Below are the code and all the weights of a small trained network. Each question names an input and a target symbol and asks about switching units off, where a switched-off unit gives its printed mean instead of its output.

import numpy as np


def w(rows, s, z=0):
    codes = np.array(rows[::2]) - 128.0
    scale = np.full(codes.shape[1], s)
    scale[-1] = z or s
    return codes * scale


def norm(h):
    return h / np.sqrt((h * h).mean(-1, keepdims=True) + 1e-5)


def f(y):
    return np.maximum(y, 0)


def softmax(a):
    e = np.exp(a - a.max(-1, keepdims=True))
    return e / e.sum(-1, keepdims=True)


def log_softmax(a):
    a = a - a.max(-1, keepdims=True)
    return a - np.log(np.exp(a).sum(-1, keepdims=True))


def net(x, mask):
    ids = ['αβεζθξπτψω'.index(c) for c in x.split()]
    T = len(ids)
    res = E[ids] + P[:T]
    u = 0
    for l in range(2):
        r = norm(res)
        for j in range(2):
            rows = slice(2 * j, 2 * j + 2)
            q, k, v = (r @ M[l][rows].T for M in (Q, K, V))
            z = softmax(np.where(np.tri(T) > 0, q @ k.T / 2**0.5, -1e9)) @ v
            o = O[l][rows]
            res = res + np.where(mask[u + j], z, o[:, -1]) @ o[:, :-1]
        u += 2
        y = f(norm(res) @ A[l][:, :-1].T + A[l][:, -1])
        res = res + np.where(mask[u : u + 12], y, B[l][:, -1]) @ B[l][:, :-1]
        u += 12
    return log_softmax(norm(res)[-1] @ U[:, :-1].T + U[:, -1])


Q, K, V, O, A, B = {}, {}, {}, {}, {}, {}
E = w([
[70,151,115],'α',
[174,225,143],'β',
[85,105,152],'ε',
[119,190,176],'ζ',
[250,190,150],'θ',
[86,106,111],'ξ',
[78,180,72],'π',
[115,82,59],'τ',
[214,45,85],'ψ',
[210,125,120],'ω',
],0.018)
P = w([
[194,60,227],'0',
[96,26,162],'1',
[102,243,179],'2',
[152,99,136],'3',
[122,255,176],'4',
[181,129,121],'5',
[121,245,182],'6',
[162,103,130],'7',
[122,248,185],'8',
[168,113,128],'9',
],0.007)
Q[0] = w([
[98,218,235],'L0H1',
[253,52,56],'L0H1',
[57,184,63],'L0H2',
[136,160,160],'L0H2',
],0.02)
K[0] = w([
[70,252,134],'L0H1',
[238,94,134],'L0H1',
[61,141,21],'L0H2',
[186,148,106],'L0H2',
],0.022)
V[0] = w([
[100,157,86],'L0H1',
[44,222,161],'L0H1',
[169,117,252],'L0H2',
[55,165,119],'L0H2',
],0.011)
O[0] = w([
[153,201,171,182],'L0H1',
[153,63,254,255],'L0H1',
[152,2,253,61],'L0H2',
[83,63,62,190],'L0H2',
],0.006,0.0086)
A[0] = w([
[220,85,102,5],'L0N1',
[130,124,131,39],'L0N2',
[134,86,76,82],'L0N3',
[95,180,121,105],'L0N4',
[80,82,44,149],'L0N5',
[168,95,67,142],'L0N6',
[78,160,161,67],'L0N7',
[157,135,104,167],'L0N8',
[44,197,247,140],'L0N9',
[108,165,112,244],'L0N10',
[185,146,140,110],'L0N11',
[30,180,166,239],'L0N12',
],0.016,0.0018)
B[0] = w([
[95,204,47,155],'L0N1',
[117,127,131,128],'L0N2',
[124,139,71,143],'L0N3',
[135,109,172,193],'L0N4',
[245,135,164,171],'L0N5',
[46,140,81,150],'L0N6',
[97,129,192,176],'L0N7',
[86,119,130,144],'L0N8',
[27,122,7,253],'L0N9',
[144,142,165,188],'L0N10',
[160,80,145,155],'L0N11',
[44,196,169,237],'L0N12',
],0.022,0.012)
Q[1] = w([
[144,149,150],'L1H1',
[173,49,137],'L1H1',
[191,70,145],'L1H2',
[5,126,205],'L1H2',
],0.025)
K[1] = w([
[180,140,127],'L1H1',
[101,67,118],'L1H1',
[156,78,166],'L1H2',
[6,79,250],'L1H2',
],0.022)
V[1] = w([
[97,102,166],'L1H1',
[136,101,50],'L1H1',
[187,244,48],'L1H2',
[157,104,224],'L1H2',
],0.012)
O[1] = w([
[168,109,146,116],'L1H1',
[185,162,118,57],'L1H1',
[11,177,76,174],'L1H2',
[149,98,54,3],'L1H2',
],0.012,0.0057)
A[1] = w([
[151,192,144,20],'L1N1',
[160,161,177,2],'L1N2',
[156,172,85,95],'L1N3',
[149,163,131,55],'L1N4',
[91,120,178,105],'L1N5',
[153,163,227,131],'L1N6',
[124,149,100,4],'L1N7',
[133,175,111,104],'L1N8',
[178,104,95,133],'L1N9',
[107,84,7,13],'L1N10',
[105,184,76,158],'L1N11',
[96,141,126,75],'L1N12',
],0.019,0.0029)
B[1] = w([
[217,128,121,154],'L1N1',
[122,109,231,145],'L1N2',
[50,151,114,152],'L1N3',
[132,187,122,137],'L1N4',
[54,108,71,195],'L1N5',
[167,48,201,178],'L1N6',
[137,113,195,143],'L1N7',
[101,154,155,170],'L1N8',
[125,182,47,131],'L1N9',
[217,7,150,186],'L1N10',
[201,132,167,247],'L1N11',
[136,134,82,191],'L1N12',
],0.02,0.011)
U = w([
[92,31,75,48],'α',
[176,103,248,148],'β',
[185,31,139,98],'ε',
[104,25,103,115],'ζ',
[205,136,112,255],'θ',
[150,120,40,145],'ξ',
[54,177,170,78],'π',
[146,211,121,193],'τ',
[118,175,11,40],'ψ',
[149,204,125,198],'ω',
],0.017,0.0049)

Each question gives the input, a string of symbols that net reads in full, and the target symbol t.
The units are the heads (2 rows each of Q, K, V and O) and the neurons (one row each of A and B). Each row of codes is followed by its name. A weight is (code - 128) times the scale printed after its matrix; where a second scale follows, it is the last column's (O, A, B and U).
mask holds one flag per unit, layer by layer, with each layer's heads first. A switched-off unit (its flag False) gives its mean, the last column of its rows in O or B, instead of its output. The means were averaged over made-up inputs and are rounded, as every weight is.
A unit's drop is (log p(t) with every unit on - log p(t) with that unit switched off) / (log p(t) with every unit on - log p(t) with every unit switched off).
The circuit of an input: a set's keep is (log p(t) with only the set's units on - log p(t) with every unit switched off) / (log p(t) with every unit on - log p(t) with every unit switched off). Starting from the 12 units with the biggest drops (on a tie, the unit counted first), units are removed one at a time, each time the one whose removal leaves the highest keep (on an exact tie, the one counted first), for as long as the keep stays at least 0.8.
circuit, biggest first: the units of the circuit, biggest drop first
most important unit: the unit with the biggest drop
top k neurons: the k neurons with the biggest drops, biggest first
top k neurons in layer l: the k neurons of layer l with the biggest drops, biggest first
which heads matter: for each layer, one digit per head in row order, 1 if its drop is at least 0.15 and else 0, layers parted by /
drop when u is switched off: that unit's drop, to one decimal
input ω π ψ ζ τ ω, target ψ: top neuron in layer 1 -> [L1N10]
input ζ π ω, target τ: top 2 neurons in layer 0 -> [L0N9 L0N12]
input ζ ε ζ, target ζ: circuit, biggest first -> [L0H2 L1H2 L0N9]
input τ π α π β ζ ζ ζ α ξ, target ω: which heads matter -> 10 / 00
input ζ ψ α τ π τ τ π π β, target ε: top 2 neurons in layer 0 -> [L0N12 L0N5]
input ζ α ψ ζ ε π, target β: which heads matter -> 00 / 00
input π α π α π π ζ π ξ ζ, target α: top 2 neurons -> [L0N9 L1N10]
input α ζ ζ ε, target ζ: circuit, biggest first -> [L0H2 L0N12]
input π α α θ, target τ: top 3 neurons -> [L0N9 L0N1 L0N12]
input β ζ ω θ ζ ζ ω, target ω: which heads matter -> 10 / 00
input π θ π ζ ζ α α ξ, target ω: which heads matter -> 10 / 01
input ζ π π β τ ω τ π, target β: top 2 neurons -> [L0N9 L1N6]
input π π ψ π π β π π β ψ, target ξ: which heads matter -> 00 / 00
input α θ π π α ω, target ψ: circuit, biggest first -> [L0N1]
input α π ω π π ε θ π ω, target τ: top 3 neurons -> [L0N1 L0N9 L0N12]
input ε ε ξ ξ θ β, target ε: which heads matter -> 00 / 00
input θ ζ θ π θ π ω, target ω: which heads matter -> 11 / 00
input θ ε ζ ψ π α ζ ω τ, target ω: which heads matter -> 10 / 00
input ζ β β, target ζ: which heads matter -> 01 / 00
input π ε π π τ, target τ: most important unit -> L0N5
input ω θ ε ζ τ ζ ω ζ ζ ζ, target α: top 2 neurons in layer 0 -> [L0N9 L0N12]
input ζ ω π ε ψ ε, target α: top 2 neurons in layer 0 -> [L0N9 L0N5]
input ψ τ ψ, target ψ: top 3 neurons -> [L0N1 L0N6 L0N12]
input ξ ζ ψ π π ω ξ ε, target ζ: which heads matter -> 00 / 00
input ζ ζ ψ, target ψ: drop when L0H2 is switched off -> 0.2
input π ζ π τ π ζ ξ τ, target θ: drop when L0N12 is switched off -> 0.6
input π α τ α π ε ζ ε τ, target τ: most important unit -> L0N9
input π τ π ω τ, target ω: drop when L0N9 is switched off -> 0.7
input ω β ζ θ, target τ: drop when L0N1 is switched off -> 1.1
